Each row is followed by its class.
[ 156   19  134  -64   17 -142 -123   38  214  -88  244 -125  195   44
 -139   -6  155  137  -82  -19 -122   71   -1  -27   31  -82  -51  -88
   28  226  -32   43  -77   42   53  121  261   94 -228] : Fezi
[ 168  -71 -137    4   63 -127 -117    7  -75  148   19   32   75 -109
  260  129  161    7  -57  -98  134   49  -64  -23   52 -139  -70  -74
 -129   -1  -50   11  -11   59  131  -12  -14   22 -121] : mibo
[  26   67   47  257   23   27  -35  181  103   85   59 -158   50 -124
  -89 -139  326  -45   68   59   87  -40  -14  -84 -136   84   79  194
  149 -142   37   56   41   98  -27  -34   64  -43  221] : zif
[ -25   21   77   17    4   50  -29  -45   30   20  131   98   76   21
  -11  155 -418  -10   -3  -89  -54  147   32   79  262   -8  -29  -78
  -81   38  -43  -72   12   -5  136  -28   52   81  -49] : Zos
[ 121   23  209 -149   76  -63   21 -116 -162    3  135   23  -98    8
   42    7  -78   66  137  154   -7  -20  -87 -282  -43  -53   -9 -208
   53 -103  152  -82  -99   86  -19 -142   42   46  -22] : ranop
[ -67  111   73 -113  -63  109    9   15  -92   16  -21   78   57   -5
  -27  -10   -6   28   12  -52  -86  -57  -93  -67   73  -26   85  -17
  -11 -164  114   70   26   67  -33  -20   30  -23  142] : nesar
[  -6  -26   60  183   35  161 -152    9  109  134   18  -15  239   49
   94   63 -132   68  112    8   -7  177  -15  -48  195  -37  -17    1
 -197   58   56    6   20   44   19 -104   64   31   76] : nesar
[  35  123 -202  430   47  176  153 -117  272  140 -181   -2   18   30
 -232  -49  -30  -24  289  -22  -90  -13  196  151  176  277 -172  129
 -194  -56  214   35    5  220  -51  -58   95  -84  216] : Zezu
[-193  268  321 -161   24  171  -97  -62   24  -30 -197  159 -178  -31
 -128   46 -309   12  -42  435  -75 -213  136 -151  141  232  110   37
   47 -296  402 -230 -105   59  -52  216 -170  -44  425] : ranop
[-305  142  347 -271  284 -311 -169 -302 -156 -240   93   16  -20 -348
   15  353 -899  209 -138   -1   39  180  140  -83  -63   80   97 -262
  232 -144 -315 -176  -62   97  227 -172    8  149 -325] : zif
[ -80   -2 -122  201   72 -173  -49 -253   87    7  217  -34 -200   88
  -73   14   -9  -19 -220 -340  -25  -40  -21  195  117 -122 -225   11
   -1 -304 -130   59  -82 -136   33   47   90  -58 -139] : pasud
[  43 -220   27  -27 -151  -61  -75   68   90   33  145  -24    9  225
  210  -81   51  129  -30  126   88  -50  -88  -63  -78   14  128   84
  -56   73   69 -102  -66 -130   -7  211   14  -10  102] : nesar
[ -53 -218   -4 -232 -175 -226  119   -4   86 -303  115   93 -206   61
   16    4  -81 -394    4  126   37 -350  104 -186 -248  103  155 -193
  197  399  -98 -242  -30  -43  -34   22  -47  -93 -141] : mibo
[ -46  -23  130  123  -31   72 -151   65  183    7   54   62  130   42
  117  110 -284   69   29  112   63  136   63   47  232   44   32   33
  -37  167  -51 -106    3  -69  124   15   23   72    5] : meren
[-185  -34 -184  -20  -38  -89  131  117   28   10 -118   93  -37  -34
  -51   34 -174 -212 -151  -56    8  -63  172  283   91  167  104  153
  -14  114  -71  -80   40  -85   47  148 -218   67  150] : zif
[-135  -69   26 -131   68 -193  -30  -68 -130   48   -4  -43  -54   -8
   89    5   65   64 -122 -123   17 -144 -199  -44 -140  -43    0   32
   71 -191  -19   15  -34   -9   48   78  -80  -10  114] : Fezi
[  52  -42   70   42   73 -167 -110    7   53   41  118 -119  171  -43
  113  -26  423  345   21  -21  161  169 -134 -106 -146  -64  -66  -62
   67   43 -236  148  -32   85  -48  -23  157  -33 -150] : Fezi
[  24   13   18  -24  -27  158  -45   30  -17    4  -23   45  100  -18
   22   73 -249  -95   94  -12 -101  131   36  -37  174  -43   24  -87
  -89   89   43   -3  -17  -49   28   39   68   31 -212] : meren
[-127  158  197  -24   30  112 -147    3   -6  -28 -286    1   51   -6
   10   -8 -141   92  132   13  -76   52   12   41   18   62 -113   17
  -32  -97  -50   49   26  -29  -34   52   17  -64  -25] : meren
[-160  -71   39 -149   44   -1   21  -74 -281   48 -150   -6   20  -34
  393   22  -66  -76  151    4  112  -48 -316 -260 -286   68   44  -84
   40 -162 -106   47   71  121  -82 -356 -174  -82  300] : nesar
[-219  352  478   33  183  -82 -277 -259  -52 -173  -97 -186  -83  135
 -140 -107 -109  183  383   46 -202  -83   66  -37 -199  -17  -76   34
  172 -457   93   32 -118   56  -32 -195  103  160 -159] : mibo
[ -75  -12  296  227   14  -34 -234  -84   25   42  184 -120  205  101
  192  -65  160  242  508  206   60   98 -126 -298  -39  -39  127   57
  -28  -40  225   -9 -133  146   15  -68  177  112   85] : mibo
[ 111   14  -51 -187 -122  137  240   -4  -18   47  -70   64 -132  150
 -199  -32 -170 -242  -10 -132  -99  -64   61  117   64   15  -65  -44
 -168  127  107 -104   43   14  -49  -28  -89   77  -94] : Zos
[  30   55  131  -57   60  157  -92   91   -8   26   62   36  163 -145
   44  147 -222   71   65  113  -29  263    5   84  325  -32   20  -62
  -40   31    8  -37   27  -69  127   27   60  106   60] : mibo
[ 107   14 -136   45  -72   26   33  189  -55   10  163    3  178   -8
 -145  -85  350   48   60 -188  -33  188 -111   79   58 -240   42   44
   57  156  -71  152   76    0   -2  -44  136   69  -94] : Zezu
[ -43   43   82  151    5   70 -146   93   56   36  -50   51  148  -33
   30   47   31    3   26   28  -16  136   -3   61  211   31   20   23
  -18  102  -42   44  -29 -105   85   39   31   30   56] : ranop
[ -61  -61  -46   84   16   19   93 -119   98  -21   80  151   17  101
   44  102  -93 -134  206  105   12  -43  179   48  187  -23 -114  -72
  -94  231   38 -102   -8   27   38   28  -16  -11 -109] : ranop
[ -19  -35 -125   47   76  -22   -4   30 -119    3 -224  -51    8 -129
  112    7  180   96  106  116   91  -19  -57 -105  -83    1   82  -24
   33  -20  -86   99   29   18  -28   -9  -54  -98 -100] : pasud
[-134 -364 -271   49 -485  135  123  216  318  -42  409  274  112  231
  502  159 -689 -286  -51  -55  134  199   74   68  343  223 -100   47
  -73  652   -8 -289   53 -129  204  255  -31   -3  -92] : Fezi
[ -36   26    0  -65  -45  207  -82   33  -18  -27 -163  111    2    7
   27   79 -330  -71  145   68  -77   96   95   34  149   22   70  -46
  -65  101   95  -47   -6  -85    9  -18  -33   27  -90] : Zezu
[ -51  -34   75 -196   43 -262   50   -3  -84 -145  160  -80  -87  -86
  -25    9   -4   70  -91   -5   29   14  -46  -50  -78  -65   11 -108
  250   29 -151  -68  -21  -59   71   24   18   92 -225] : nesar
[-118  150   48 -168   47   -3  -24 -414   -7 -236 -141   26 -361   75
 -247  -40 -314   91  230    0 -247 -117  197   46  -70  128  -48 -127
  116 -267  280  -67 -258   -1  -65   -2  140   21 -282] : ranop
[ -23   16  278  161   53    9 -257   13  101   73   71  -18  162  -26
  249  111 -255    5  126   95   39   93  -22 -108  101   43  -57   28
  -80   16  -36  -87    1    2  160  -78   83   37  -18] : Fezi
[ 132  304  -98  425  107   -8   33   17  -98   91 -263  -42  108 -216
  -41 -119  592   29   92   58   68  -64   87  100    5  235  -50   91
  -87 -349 -129  305   32  189  -45  -12   88 -257  303] : nesar
[ -83  -31   -8 -180    4  -83   60  -58 -180   24  230  168   33   -9
  185  132 -161  -77  -69 -223    7  102  -49   80  210 -207   24  -40
  -50 -111  -62   20   43 -108  175  172  -12   57 -139] : zif
[-422  145  110  379  118 -254   22 -282  179 -293 -205 -289 -165  100
 -265 -140 -183   45  456  -15 -159 -342  275   96 -203  423  108  211
  343 -330   46  -90  -38  222  143 -130   45  149   -7] : zif
[ 102   50  -99  182  -63  -25  164  146 -136  133   61  -25   66  -66
  -51 -172  521 -173  155  -90   53  -99  -14  -23 -140  -37  100  154
   -5 -110   69  159   58  143  -67  -75   41  -28  100] : Zos
[ -19  -18   -9  -32   90 -169  -60   17 -228  -70  -59    4   -8 -113
  249    5  231 -251  -27   36   79  -46  -82 -116 -102   -5   66  -75
  150  -45 -136  105  -18  -12   33  -49 -120  -44  132] : ranop
[  58    6  182   98   22   44 -218    4  219   -6  122  -55  178  -10
   15   60  -55  208   10  116   -3  140   43  -48   71   16   21   15
   -2   84   45  -32  -23   84   40  -62  185   72  -42] : pasud
[  32 -305  -14   -4 -144 -298   22  194 -323  -15  202 -115   27   26
  499 -130  354 -119  167  -68  228   59 -269 -174 -257  -85   60   -5
   64   68 -347   43   44 -181   96  226   13  -89 -136] : Zos
[-101 -234 -249  159 -146 -164 -117   29  574  -46  138 -138   38  162
 -381  -52  378  123 -208 -180   18 -113  115  247  -48  163   44  178
   92  310  -57 -141  -19  220  -95  179  152   29  113] : mibo
[ 118 -128 -103 -428 -103 -206   62  139 -128  -76  252  113 -197  -60
  -31   55  280  -74 -335  -23   94  -70    2   47   -6 -245  163 -115
  162  124  -73  -92  -49 -288   92  369  -73   34 -348] : Fezi
[ -95    4  -57  176  112  -16  -28  -72  134   41   25   56   39 -107
  -39  186 -306   39  -72  -46   21  153   65  110  213  133  -39  -36
    6   57 -131  -24   17   -2  116  -85    2    2   20] : ranop
[  -3   70  121  124   56  -28  -23  120   74   22    8   24   76 -112
  -37   64 -214   -6   37  117  -26   82   83   34  192   64  -12   56
   75   42   10  -44   25  -46  123  140   29   49    6] : ranop
[ 185  215   85 -178    3 -130   46   36 -173 -127  -52  -35 -139  -36
 -163 -130   97 -159  168  -50 -134  -23   55   41  -96  -44   -4  -83
  118 -135   85   46  -54  -46   -3   65   62   70 -162] : zif
[ 271    5  314 -224   58 -310  -83  203 -259   47  358 -177   62  -91
   69 -130  178 -208 -259 -126  -59   53 -256 -146  -56 -137  121  -65
   11 -215 -118   20  -48 -151  154  204  181   42   20] : nesar
[ 327 -127  -57  174  -65  -90  102  129   60  -39  665   85  229  133
  111   12   -1   94  182   36   24  458   -7   91  470 -247  -77  -93
  -70  348 -158   -5   -8 -153  211  186  309  151 -180] : mibo
[-327  -59   78   41   42 -104  -48 -132   12  -29 -140  -52  -13   11
  113   47 -237   50   78 -112   41   27  -69 -133 -165  154   25   40
   83    2 -108  -22   37   79   12 -144  -91   17  -73] : pasud
[ 147 -187  -94 -129 -158  382  195  153    0   38  236  166  134  136
 -139  -11  233   16  -75  148  -55  254 -129   48  431 -242   40  -90
  -97  539  184   13  -23 -198  -78   70   20   81   55] : zif
[ -28    8 -236  230  135 -216 -132   60  124   28 -229 -228   87  -79
 -397  -20   43  309   41 -201 -131   45   88  212  -99  107  -17   99
   17  -77 -151   22  106  163  -11   40   63   29   22] : Fezi
[-110 -107  -29 -262   17 -216  -34 -136  -29 -101  166   -4 -155   86
  -60   29  -80   26  -40 -186  -38   28  -54   -2 -145 -120   28 -111
   98   -4  -88 -130  -52  -86    4    6   26   63 -293] : Zezu
[-119  -83   47  -45  202 -172  115 -122 -184   19 -135 -152  107  -40
   93   -4 -184  173  121 -205  -56   81 -210   -9 -113  -33 -176 -105
    2 -129 -203   61   66   25   43 -170    1   24  -46] : meren
[  -8 -175 -260   80  -32  -55   91   49 -145  -19  -12   -1  112   42
  158  -27   98  -82  204 -150   12  148  -57   27   36  -77  -10  -76
  -59  200 -172   85   40  -62   39    0   10  -15 -196] : ranop
[ -47   74  146   35   88   45  -93   -9   12  -21   14   -3   79   -9
  -48   37 -277  135  123   46  -91  187  -58   -3  151   -4  -26  -74
    9  -44  -45   -1  -11  -53   -4  -69   93   22   17] : zif
[-187   51  223  168   49  -78 -132  -56  -89  -33  -69  -93  -67    1
   98  -30 -230   44  293  141   41  -55  -28 -197 -132  149  175   70
   74 -263  -14  -74    2   17   28  -36  -15  -33   85] : Zezu
[-171  -58   30  128   54  -38 -100   99   49   38 -118  -21  124 -103
   74  125 -109    4 -142   37   47  -16  -13    8  154  135  118   82
   21  128 -122  -25   61   29  168    5  -81   29   32] : pasud
[ -33  124  126   32   39  156 -109  -10   -7  -40  -27   46  146 -144
  119  185 -583   66  138  117  -36  217   32   29  245   70   -4  -81
  -25  -67  -31  -83   26   16  126  -83   68   57   -8] : meren
[-145  210  120 -234   67 -121  151 -142 -204    0 -197   60 -239    5
 -213  -69   92 -315  -38 -256 -165 -347  -69   82 -133   69 -104  -13
   60 -338  100   33    5   64  -20  -36 -133  -52  207] : ranop
[  41   93 -121  108  -35  -74   77  -40   88   16  -29   15 -224   75
 -376 -104  262 -178  -47 -195 -166 -202   73  120  -26   35  -62   78
   17 -145   46   44    9  -93  -45  212   44 -119    6] : nesar
[-160 -116  117   71   18  -57 -230   34   85  -59   24 -106  222  -28
  213   76 -128  143   96  -43   19  167  -53  -59   45  -50   49   12
   23  133 -139   10   29  -49  124   20  108   67 -202] : Zezu
[-131   82  124 -113  127 -110   82  -97 -192 -132   42  -59 -107  -51
 -367  -42   12   76   87  -47 -104   97  -72  -12  -10  -17  117  -93
  247 -101  -77   12  -43   22  -13  -15   37   80  -24] : Zos
[  56  130  212 -171   65  -19  -26  101 -152   45   80   23   68 -113
   60  -30   79   49   31  105  -64   29   16  110  123  -85   78  131
   -6 -166  155   43  -47  -54  131  120   62  164   84] : mibo
[ -25   -5  -88 -182  -31   36  122  -34  110  -82   49   66  -27  -14
 -153   76 -173 -112  -91  -81  -55  -42   73   90  147  -15  -13  -96
  -26  133   -5  -56   17   19   22  139   10   -8  -23] : zif
[  53  -59  -46 -151   12   26   47 -187  -70  -34  197   23  -59   77
 -218   33   64  143   15 -177    2  147  -90    0   36 -201   33 -185
   34   44   14  -40  -78   43  -19 -129   95   92 -239] : mibo
[ -57  -40   -4  -29  -94  187  -43   43   89    1    6   35  132   83
  -31   53  -98   66  110    2   -5  150   24   34  101  -42   89   -7
  -32  223   74  -49   -3   14   10  -76   13  122 -144] : Zos
[  64   -4   31  170 -101   53  -80   84  160   27  195  114  108   74
  101   81 -201  -67   62   47   26  138  104   48  277    6   23   38
  -91  157   24 -105   17  -49  129   74   76   60  -80] : zif
[-186   30   90 -111   95  -80  126 -130  -76  -93  -45  -10 -250   -8
 -161   61 -417  -33  -20  -80  -43   50   25   72   40   74  -39  -23
  202 -141 -140 -110   64 -109   57   25 -143   85  -79] : Fezi
[ 163   90  -22  -43   20   44  207  -70 -283    3  134  -78   64  -87
   33  -27   39  -65  229 -167   -4  202 -187  -67  -92   -6  -89 -168
   28 -116  -84  142   55  182   -4 -321   82   60   74] : pasud
[-261  326  234  139  351 -101 -110 -109 -275  -30 -511 -112  -63 -205
 -334   -2 -229  234   18    6 -260 -106   16   41  161   64   14   64
  139 -533   33  138   12   30   74   68  -61   -2   12] : meren
[ -41  -47   15  161  143 -201   53 -102   21   28   87  -65  110  -12
  -91   15  194  156   78 -150  -38   38    5   74   42  -82 -153  -41
   51   68  -79   43  -11   29   96 -143   88  104 -214] : Fezi
[   7  -75   46  110   11   68 -168   26  217   59   42   22  117  -22
   61  169 -166   50   -3   73  -10   35   33  -68  157   12  -15  -25
  -67  211   61  -80   26   10  108  -17   46   22  -78] : zif
[ 131    7  253 -295   -4 -224   64    7  -67  -68  384   -2  -45   13
  -21  -14   66  -43   47  -56  -46   -9 -140 -177  -97 -172    5 -137
  179   70   88   -8  -52  -21   88   51  145  105 -183] : zif
[ -91   33   97   33   84   23  -65  -97   69  -63   -2   49   39  -20
   -9   98 -317   12  104   95  -76   32   40  -51  161    3  -65 -101
   44   40   48  -58  -44    7   37  -40   51    2  -18] : nesar
[ -80  -22   65   30  -13   56 -119  -26   47  -84  -33   -2   85  -29
  214   95 -439 -128  170    6  -62   97   46  -29  133   61  -45  -66
  -44  105  -12  -50  -34  -58  126   -5   71   26 -154] : meren
[  -9   74   98  -92  -57  142   25  -48   15 -119   29  122  -49   14
  -40  119 -476   72  149  189  -49   91   70  -45  331   60   42 -163
   25   39  106 -161    9   10   76   32   32   33  -19] : nesar
